W: [123 175  90 101]
S: [ 94 131 105 152]
K: [123  91  90 101]
G: [101 174 120 123]
X: [155 168 154  82]
Y: [163  96  98 130]
C: [156 160 121  79]
U: [ 95 117 146 112]
H: [ 99 148 170  79]
P: [135 110 154 146]
F: [156 148 170  79]
size: [135 110 154]	3
size: [156 148 170]	3
size: [123 175]	2

T: [123 166 120 138 137 121 132 127 161 133 115 138 128 163 171 159 145 149
 151 131 123 137 131 117 157 138 164 165 134 165 151 137 132 142 103 120
 148 139 129 174 149 117 159 150 127 139 141]
Q: [123 143 160 115 140 146 158 103  99 102 154 132 131 161 122 124 127 136
 148 142 127 147 155 162 149 102 168 110 162 117 139 155 156 130 119 141
 127 101 123 129 137 128 180 170 113 119 144]
L: [135 138 161 111 138 147 156 104  92 109 158 137 133 153 116 120 122 131
 139 144 131 148 156 165 147 108 159 102 159 110 129 152 150 134 133 144
 124  94 128 122 130 133 178 165 118 118 144]
M: [160 158 114 122 126 115 121 125 144 153 117 136 130 142 157 151 127 134
 121 131 130 135 127 119 152 154 140 143 117 147 117 124 108 155 138 121
 138 114 139 160 125 126 157 133 139 134 139]
R: [135 138 161 111 138 147 156 104  92 109 158 133 133 153 116 120 122 131
 139 144 131 148 156 165 147 108 159 102 159 110 129 152 150 134 133 144
 124  94 128 122 130 133 178 165 118 118 144]
E: [164 157 113 125 126 115 119 129 147 158 117 137 131 138 157 152 128 134
 119 132 132 134 126 118 151 159 135 144 115 148 116 122 106 157 144 122
 139 118 142 160 124 129 152 129 143 136 139]
A: [132 140 162 111 138 147 158 101  92 106 158 132 132 157 117 121 123 132
 142 144 129 148 157 166 149 105 164 103 161 111 131 154 152 133 129 143
 125  93 126 124 132 131 182 169 116 117 145]
Z: [156 160 114 121 126 114 121 122 144 149 116 135 128 145 158 151 128 135
 123 131 127 135 128 119 154 151 144 144 119 148 120 125 109 154 133 120
 138 113 136 162 126 123 160 136 136 133 139]
N: [151 103 136 157 137 148 127 175 146 162 144 140 149  95 116 126 140 129
 121 138 157 128 129 136 106 158  89 135 123 129 129 125 133 132 175 151
 135 171 153 107 131 162  78 100 162 150 126]
V: [153 162 115 120 127 114 123 119 143 146 116 135 127 149 159 152 128 136
 126 131 126 136 129 120 156 148 148 144 121 148 121 127 111 153 129 119
 138 111 135 164 128 121 165 139 133 132 140]
D: [157 160 114 121 126 114 121 122 143 150 116 136 129 145 158 151 128 135
 123 131 128 135 128 119 154 151 143 143 118 148 119 125 109 154 134 120
 138 113 137 162 126 124 160 135 137 133 139]
size: [160 158 114 122 126 115 121 125 144 153 117 136 130 142 157 151 127 134
 121]	19
size: [160 158 114 122 126 115 121 125 144 153 117 136 130 142 157 151 127 134
 121 131 130 135 127 119 152 154 140 143 117 147 117 124 108 155 138 121
 138 114 139 160 125 126 157 133 139 134 139]	47
size: [123 143 160 115 140 146 158 103  99 102 154 132 131 161 122 124 127 136
 148 142 127 147 155 162 149 102 168 110 162 117 139 155 156 130 119 141
 127]	37
size: [132 140 162 111 138 147 158 101  92 106 158 132 132 157 117 121 123 132
 142 144]	20

fadi: [140 130 103 111]
gez: [ 84 188  89  88]
naki: [111 140 172 144]
deram: [ 96 163 117 121]
palam: [ 96 132 154 179]
maz: [ 84 188 107 101]
kem: [140 120 103 111]
vema: [135  97 124 157]
furur: [123 119 173 153]
miriv: [151 106 122 117]
Gegup: [121 125 136 140]
masid: [145  87 135 154]
size: [ 84 188  89  88]	4
size: [140]	1
size: [135  97]	2
size: [ 96 132]	2
size: [ 96 163 117]	3

Bafid: [110 115 145 171]
Tas: [107 115 145 172]
Zil: [113 116 144 169]
Muf: [115 126 135 179]
Kisap: [126 120 148 176]
balez: [122 116 136 180]
Num: [104 115 146 170]
Zoza: [124 116 137 181]
size: [113 116 144 169]	4
size: [122 116 136]	3
size: [124 116]	2
size: [122 116]	2
size: [126 120 148]	3

buse: [117 123 110 122 116 105 131 121 117 127]
gok: [111 120 126  94 103 106 120 120 101 132]
rigi: [127 137 158 114 109 136 120 157 132 136]
besu: [136 138 182  86  95 163  84 143 140 140]
Botan: [134 117  96 132 153 125 128  91 120 111]
raner: [116 139 139 110 130 126 118 158 124 127]
pirok: [139 130 152 133 107 127 154 149 123 140]
vaz: [114 131 125  94 137 113 125 127 101 130]
babev: [143 127 124 119 151 152 107  90 134 128]
size: [111 120 126  94 103 106 120]	7
size: [136 138 182  86  95 163  84 143]	8
size: [111 120 126]	3
size: [111 120 126  94 103 106 120 120 101 132]	10
size: [136 138 182  86  95 163  84 143 140]	9
size: [114 131 125  94 137 113 125 127 101 130]	10

rigok: [117 143 159  69 153 123 155 151 138]
Fono: [122 110 108 106 114 130 106 120 133]
pime: [126 131 139 133 134 121 140 147 126]
size: [117 143 159  69 153]	5
size: [126 131 139 133 134 121 140]	7
size: [126 131 139 133 134 121]	6
size: [122 110 108 106 114 130 106]	7

Guruk: [ 80 167  71  78 158 186 183 115 191 137  65]
rut: [182 158 119  90 119 170 179  96  78 140 113]
suv: [ 69 190  79 141 174 130  70 106 149 137  80]
kino: [111 188 118 130 106 182  96 114 106 162  95]
dokof: [101 153 189  78 110 136 180  94 113 130 132]
tiso: [ 85 188 177 132 159 156 167 170 188  90 170]
nesa: [135 155 150  95  90 150 143 168 140 134 148]
Naz: [ 78  77 120 120 126 186 178  84  96 117  69]
Fedi: [132 139 118 184 117 161  91 189 100 159 155]
Zete: [ 69 190  79 141 174 130  85  68 124 151  96]
ruzi: [164 151 107 121 157 121 182 102  86 151  82]
Kital: [153 115 149  75 127 129  83 102  89 110  66]
size: [ 69 190  79 141 174 130  85]	7
size: [ 78  77 120 120 126 186 178  84  96 117  69]	11
size: [ 80 167  71  78 158 186 183 115 191 137]	10
size: [153]	1
size: [ 78  77 120]	3
size: [135 155 150  95  90]	5

bopu: [105  97 140 138 146]
lam: [134 131 116 106 172]
Vufo: [160 169 126 129 131]
Rad: [160 169 126 143 131]
kiti: [131 108  87 110 178]
lonib: [150 158 118 119 121]
vub: [180 170  94 101 173]
size: [105  97 140]	3
size: [131 108  87]	3

seza: [118 141  98 138 119 126 126 109 144 140 149 131 153 153 103 139 119  89
  99 128 111 121 143 135 128 125 113 121 133 119 140 131  90 144 135 127
 121 134 126 135 139 140 133 133 135 104 104 107 121]
bil: [134 123 137 139 106 134 130 132 121  93 124 119 131 120 136 141 119 126
 127 129 135 132 127  90 127 114 115 154 125 138 116 129  88 153 116 131
 135 127 123 124 130 137 119 113 115 128 132 123 125]
kaz: [134 123 137 139 106 134 130 132 121  93 124 119 131 120 136 141 119 126
 127 129 135 132 127  90 127 114 115 154 125 138 116 129  88 153 116 131
 135 127 123 124 130 137 119 113 120 127 131 130 128]
bavu: [118 135 107 131 118 127 127 116 141 134 140 132 149 146 113 137 118 100
 106 129 118 124 139 132 125 129 116 123 128 121 135 127 100 136 136 128
 123 133 129 137 133 137 134 128 136 110 109 117 122]
nes: [118 141  98 138 119 125 126 109 144 140 143 131 153 153 103 139 116  89
  99 128 111 121 143 135 128 125 113 121 133 119 140 131  90 144 135 127
 121 134 131 135 139 140 133 133 135 104 131 112 121]
pomif: [118 141  98 138 119 126 126 109 144 140 149 131 153 153 103 139 119  89
  99 128 111 121 143 135 128 125 113 121 133 119 140 131  90 144 135 127
 121 134 126 135 139 140 133 133 135 104 131 112 121]
size: [118 141  98 138 119 126 126 109 144 140 149 131 153 153 103 139 119  89
  99 128 111 121]	22
size: [118 141  98 138 119 126 126 109 144 140 149 131 153]	13
size: [134 123 137 139 106 134 130 132 121  93 124 119 131 120 136 141 119 126
 127 129 135 132 127  90 127 114 115 154 125 138 116 129  88 153 116 131
 135 127 123 124 130 137 119 113 120 127 131 130]	48
size: [134 123 137 139]	4

zize: [166  92  85  79  89  83 166  78 167  90  76 169  77  90  96 161  81 169
 111  78  90 106 103 145  87 131 112  80  95 171  91 126  94 106 125 165
 164 170  97 118 109  97 141 115 104 118  88  83  92  89]
Zifi: [127 128 130 122 132 131 122 123 127 133 124 127 126 128 133 129 128 127
 127 124 118 117 116 131 118 116 127 128 132 124 130 120 117 132 122 128
 126 126 132 125 118 117 121 121 118 120 121 120 131 120]
sebu: [129 133 134 120 138 138 121 123 128 143 123 129 128 129 141 133 132 128
 132 125 113 110 108 136 113 108 127 130 139 123 133 116 109 138 118 130
 125 126 141 124 112 110 118 116 112 115 118 115 138 117]
Nulit: [105 119 110 135 108 127 124 132 103 120 141 101 147 156 106 101 135 104
 131 132 128 147 126  87 132 111 145 152 105 112 104 159 131 106 158 103
  96 104 105 147 115 124 149 163 116 101 123 135 144 121]
Vamu: [133 111  66  79  69  75 161  75 130  78  83 130  92 131  79 128  77 135
 139  74  86 128  99  99  87 105 160 106  83 148  66 173  96 101 176 130
 125 135  78 166  92  94 179 167  88  85  79  85 111  79]
luv: [140 111 102  98 105 108 140  97 140 111 101 141 109 125 108 137 106 142
 126  99  97 107 101 126  97 109 134 116 107 142 103 130  99 113 134 139
 137 141 109 136 100  98 136 128 100 105  95  98 123  96]
biger: [132 121 116 112 117 117 133 112 132 120 114 132 117 124 120 131 116 132
 126 113 113 121 115 127 112 118 129 120 120 132 116 131 114 123 132 131
 129 132 120 130 116 114 133 129 115 116 113 112 124 113]
zesof: [123 117 116 123 114 118 128 122 123 116 123 123 124 126 114 121 121 124
 123 122 124 127 125 116 124 125 125 124 113 126 115 130 125 114 130 123
 122 124 114 127 122 123 130 130 122 121 121 124 123 121]
vut: [117 135 125 117 126 113 119 118 116 117 113 118 107 106 129 121 110 117
 125 117 125 128 129 128 123 130 119 105 133 117 127 120 127 137 118 117
 121 117 129 117 133 131 121 117 131 131 129 120 106 128]
beb: [117 118 140 143 135 127 111 143 120 122 137 121 126 106 129 115 131 119
 102 141 152 138 153 129 150 153  97 117 130 116 143 109 151 122 103 118
 127 120 129  97 155 153 103 110 155 155 150 147 107 152]
size: [132 121 116 112 117 117 133 112 132 120 114 132 117 124 120 131 116 132
 126 113 113 121 115 127 112 118 129 120 120 132 116 131]	32
size: [105 119 110 135 108 127 124]	7
size: [133 111  66  79  69  75 161  75 130  78  83 130  92 131  79 128  77 135
 139  74  86 128  99  99  87 105 160 106  83 148  66 173  96 101 176 130
 125 135  78 166  92  94 179 167  88]	45
size: [133 111  66  79  69  75 161  75 130  78  83 130  92 131  79 128  77 135
 139  74  86 128  99  99  87 105 160 106  83 148  66 173  96 101 176]	35

buf: [140 136 126 135 139 134 119 143 142 133 151 143 126 129 140]
giv: [128 151 146 126 141 150 126 128 157 145 153 144 155 114 157]
Fug: [110 117  94 113 122 124 132 143 132 110 125 139  74  97 162]
puso: [131 175 154 143 157 144 103 112 171 163 148 119 154 150 111]
pati: [121 105 101 122 104 106 146 133 126  88 133 126 121 141 130]
Lobeb: [120 135 115 117 114 122 149 125 140  95 122 125 109 120 165]
vug: [138 118 111 134 113 127 146 145 128  98 119 131  99 130 111]
kolak: [146 134 116 137 106 124 118 123 149 112 132 123 115 156 191]
zutod: [112 132 132 115 119 123 167 124 132 119 136 125 146 104 137]
size: [128 151 146 126 141 150 126 128 157 145 153 144 155 114 157]	15
size: [112 132 132 115 119 123 167 124]	8
size: [128 151 146 126 141]	5
size: [138 118 111 134 113 127]	6

goros: [185 190  70  75 157 184]
Tos: [185 190  70  75  68 184]
Mekuf: [150 169  74 141 162  66]
size: [150 169]	2
size: [185 190]	2
size: [185]	1
size: [150 169  74 141]	4
size: [185 190  70  75]	4
size: [185 190  70  75  68]	5
size: [150 169  74 141 162]	5

Vel: [122  79 187 164  73]
foz: [139 124 162  93 174]
maf: [104 186 141 156 119]
Patov: [ 94 137 176  85 108]
nizu: [139 124 125  93 174]
kap: [122  79 181 164  73]
size: [122  79 181 164]	4
size: [ 94 137]	2

Kidam: [134 117 123 140]
buro: [136 117 119 134]
taf: [137 125 115 106]
Pesak: [131 176 122 135]
zega: [142 147 124 126]
kes: [140 139 132 135]
ran: [127 137 126 118]
mide: [106 136 141 149]
Zubaz: [117 119 150 131]
Vetu: [157 115 140 115]
Mutus: [118 133 135 143]
size: [140 139]	2
size: [137 125 115 106]	4
size: [117 119 150 131]	4

zum: [129 122 154 123 161 135 115 158 154 151 128 136 144 122 135 137 161 157
 113 114 126]
Limor: [149 143 126 113 114 118 125 106 132 121 150 132 137 129 173 169 110 111
 123 117 160]
Vesa: [129 117 107 108 117 107 135 116 110 113 139 129 104 115 171 161 116 120
 153 142 162]
netiv: [137 138 124 143 170 150 127 180 106 152 139 107 118 139 143 147 176 158
 117 115 140]
vofe: [110  98 174 118 151 126 107 153 160 139 130 139 142 115  96 111 159 163
 112 119  97]
vofig: [128 105 131 146 106 141 141 107 134 123 157 122 126 144 157 176 103 105
 116 129 138]
Nabo: [105 102 151 135 141 133 130 144 151 135 114 137 131 126 100 110 142 149
 126 133 106]
size: [129 122 154 123 161 135 115 158 154 151 128 136 144 122]	14
size: [129 117 107 108 117 107 135 116 110 113 139 129 104 115 171 161 116 120
 153 142 162]	21
size: [149 143 126 113 114 118 125]	7
size: [110  98 174 118 151 126 107 153 160 139]	10
size: [128 105 131 146 106 141]	6

Koga: [133 155 103 138 109]
bomu: [119 162 169 129 110]
vavi: [110 174 148 160 119]
mon: [137 143 131 123 104]
pasod: [122 152 172 125 110]
figi: [128 145 128 164 139]
Patip: [142 150 129 168 150]
kivaf: [110 174 148 127 116]
size: [142 150 129 168 150]	5
size: [119 162]	2
size: [110]	1
size: [119 162 169 129]	4
size: [133 155 103 138 109]	5

sig: [175 156 105 166 107]
kuvu: [ 86 148  75  88  76]
saz: [ 99  91 172 108 146]
Beg: [115 129 106 176 154]
gibod: [ 91 172 116 166 121]
rugak: [112 174 158 126 161]
gola: [185  79 117 105 137]
size: [175 156 105 166]	4
size: [185  79 117 105]	4

Fesus: [100 102 134 112 106 115 124 138 113 139 140 147 140 113 128 106 111 104
 131 146  96 105 119 153 122]
meni: [131  93 128 141 145 146 146 135 137  90 101  95 130 130 110 128 140 135
 142 115 104 123 141  96 140]
Resib: [ 93 116 162 111 159 164 141 173 108 151 151 150 174 132 141 106 107  97
 131 154 108 114 114 161 141]
guva: [125 130 125 113  78  88 104 113 123 149 140 159 118 107 124 117 119 121
 117 146 121 111 121 153 106]
fak: [123 106 119 127 151 155 141 137 126  87  94  85 131 135 110 125 126 123
 135 101 117 129 127  89 137]
size: [123 106 119 127 151 155 141 137 126  87  94  85 131 135 110]	15
size: [ 93 116 162 111 159 164]	6
size: [ 93 116 162 111 159 164 141 173 108 151 151 150 174 132 141 106 107  97
 131 154 108 114]	22
size: [100 102 134 112]	4
size: [ 93 116 162 111 159 164 141 173 108 151 151 150 174 132 141 106 107  97
 131]	19
size: [123 106 119 127 151 155 141 137 126  87  94  85 131 135 110 125 126 123
 135 101 117 129 127  89 137]	25
size: [100 102 134 112 106 115 124 138 113 139 140 147 140 113 128 106 111 104
 131 146  96 105 119 153 122]	25

tol: [111 106 120 114 139 111 133 125 118 124 118 125 142 121 127]
mozok: [ 96  97 125 101 110  88 123 128 124 112 121 109 124 120  81]
tavom: [152 153 121 132 119 148 131 120 136 139 137 140 112 136 143]
peta: [136 147 127 146 115 140 127 135 116 155 125 150 121 123 180]
Nokem: [131 133 123 136 167 131 135 139 111 136 126 130 149 128 158]
Tisa: [121 121 127 122 107 121 128 145 147 132 132 128 110 139  98]
size: [136 147 127 146]	4
size: [131]	1
size: [121 121 127 122 107 121 128 145 147 132 132 128 110 139  98]	15

gobu: [125 140 122 138 133 136 104 124 131 128 131 131 126]
Nitip: [120 120 150 118 116 125 120 145 125 130 114 123 151]
Mag: [156 142 121 136 104  86 104 163 153 140 106 141 129]
Dak: [111 111 117 119 135 128 126 112 117 130 130 129 121]
Dor: [133 136 135 137 135 164 185 123 153 117 151 125 122]
bepoz: [151 168 121 126 119 128 132 156 137 136 124 169 108]
zaka: [132 150 106 155  99 139 129 118 153 124 139 163 108]
Kar: [160 152 119 140 136 122 115 163 132 155 125 157 112]
Dozor: [148 156 137 128 123 139 144 131 122 146 138 159 148]
gilo: [117 140 138 127 127 107 146 123 135 132 126 138 127]
size: [160 152 119 140]	4
size: [132 150 106 155  99 139 129 118 153 124]	10
size: [132 150 106 155  99 139 129 118 153 124 139 163 108]	13
size: [117 140]	2
size: [117 140 138 127]	4

sinu: [140 137 133 132 136 135 128 136 124 139 136 138 138 122 141]
Gidom: [133 143 142 127 117 132 128 128 113 135 111 126 137 108 127]
sirup: [140 127 131 130 137 133 126 136 133 139 145 133 139 127 136]
Pamen: [120 110 117 121 142 125 130 138 153 112 159 130 135 116 140]
Zef: [120 162 124 132 134 120 122 118 120 119 144 132 109 162 127]
mases: [127 109 123 144 133 132 130 119 123 131 116 138 116 178 128]
Tomun: [133 131 140 126 120 132 129 130 113 132 120 125 138 109 129]
nir: [129 109 120 132 122 130 134 132 125 135 105 122 127 131 105]
Lefef: [109 132 131 131 125 129 127 116 143 108 112 133 127 135 138]
dini: [129 112 121 118 128 120 125 124 149 128 141 121 120 123 130]
som: [125 104 139 113 117 120 131 129 103 112 150 111 131 103 127]
size: [133 143 142 127 117 132 128 128]	8
size: [140 127 131 130 137 133 126 136 133 139 145 133 139 127 136]	15
size: [133 143 142]	3
size: [109 132 131]	3
size: [120 162 124 132 134 120]	6
size: [133 143 142 127 117 132 128 128 113 135 111 126 137 108 127]	15
size: [129 112 121 118 128]	5

bur: [103 121 152 115 113 164 135 125  82 129 128 140 128 171 151 133 123]
nof: [129 139 128 131 125 143 123 130 133 108 123 132 118 125 115 133 134]
virob: [135 131 122 136 133 115 126 136 132 130 122 125 124 125 127 133 128]
torar: [103 121 152 115 113 164 135 125  82 127 128 140 128 171 151 133 123]
pavog: [135 131 122 136 133 115 126 136 132 133 130 129 121 129 130 133 135]
size: [103 121 152 115 113 164 135 125  82 127 128 140 128 171 151 133 123]	17
size: [129 139 128 131 125 143 123 130 133 108 123 132 118 125]	14
size: [135 131 122 136 133 115 126 136 132 130 122 125 124 125 127 133 128]	17
size: [129 139 128 131 125 143 123 130]	8
size: [135 131 122 136 133]	5
size: [135 131 122 136 133]	5

